Here is a tiny trained network, its code and every weight. The questions are about switching its units off for an input and a class, where a switched-off unit gives its printed mean instead of its output.

import numpy as np


def w(rows, s, z=0):
    codes = np.array(rows[::2]) - 128.0
    scale = np.full(codes.shape[1], s)
    scale[-1] = z or s
    return codes * scale


def f(y):
    return np.maximum(y, 0)


def log_softmax(a):
    a = a - a.max(-1, keepdims=True)
    return a - np.log(np.exp(a).sum(-1, keepdims=True))


def net(x, mask):
    res = np.array(x, float).reshape(1, 2) / 4 @ E
    y = f(res @ A[0][:, :-1].T + A[0][:, -1])
    res = res + np.where(mask, y, B[0][:, -1]) @ B[0][:, :-1]
    return log_softmax(res[-1] @ U[:, :-1].T + U[:, -1])


A, B = {}, {}
E = w([
[111,91,99,8,208,48],'x0',
[28,106,76,114,76,154],'x1',
],0.017)
A[0] = w([
[6,97,79,136,121,191,16],'neuron 0',
[138,151,162,155,105,160,95],'neuron 1',
[141,111,154,141,147,124,89],'neuron 2',
[206,166,156,137,149,125,4],'neuron 3',
[207,131,216,142,183,139,62],'neuron 4',
[140,155,111,185,84,150,171],'neuron 5',
[125,143,179,189,82,169,197],'neuron 6',
[127,159,166,195,117,181,183],'neuron 7',
[112,114,83,76,199,87,219],'neuron 8',
],0.016,0.003)
B[0] = w([
[32,188,117,149,57,251,238],'neuron 0',
[155,90,190,56,114,116,184],'neuron 1',
[102,128,96,142,96,112,149],'neuron 2',
[103,171,138,163,71,139,196],'neuron 3',
[66,210,45,166,24,222,225],'neuron 4',
[153,99,188,133,162,118,207],'neuron 5',
[145,98,174,101,189,78,229],'neuron 6',
[169,54,202,96,122,94,224],'neuron 7',
[200,52,192,151,196,86,250],'neuron 8',
],0.012,0.022)
U = w([
[154,10,155,113,152,73,255],'0',
[72,197,88,126,40,216,1],'1',
],0.013,0.00025)

Each question gives the input, the list of numbers given to net, and the class t.
The units are the neurons (one row each of A and B). Each row of codes is followed by its name. A weight is (code - 128) times the scale printed after its matrix; where a second scale follows, it is the last column's (A, B and U).
mask holds one flag per neuron, in row order. A switched-off neuron (its flag False) gives its mean, the last column of its row in B, instead of its output. The means were averaged over made-up inputs and are rounded, as every weight is.
A unit's drop is (log p(t) with every unit on - log p(t) with that unit switched off) / (log p(t) with every unit on - log p(t) with every unit switched off).
most important unit: the unit with the biggest drop
top k neurons: the k neurons with the biggest drops, biggest first
drop when u is switched off: that unit's drop, to one decimal
input [-8,7], class 0: top 2 neurons => [neuron 6; neuron 7]
input [-7,7], class 0: top 4 neurons => [neuron 6; neuron 7; neuron 4; neuron 5]
input [2,3], class 1: top 4 neurons => [neuron 7; neuron 6; neuron 5; neuron 0]
input [1,2], class 1: top 4 neurons => [neuron 7; neuron 6; neuron 8; neuron 5]
input [-3,-2], class 0: most important unit => neuron 0
input [1,-2], class 1: top 3 neurons => [neuron 7; neuron 6; neuron 8]
input [-2,-4], class 1: top 2 neurons => [neuron 4; neuron 8]
input [-7,-5], class 0: top 2 neurons => [neuron 7; neuron 6]
input [4,-6], class 1: drop when neuron 4 is switched off => 0.9
input [5,-8], class 1: drop when neuron 4 is switched off => 1.1
input [-6,6], class 0: drop when neuron 6 is switched off => 1.0
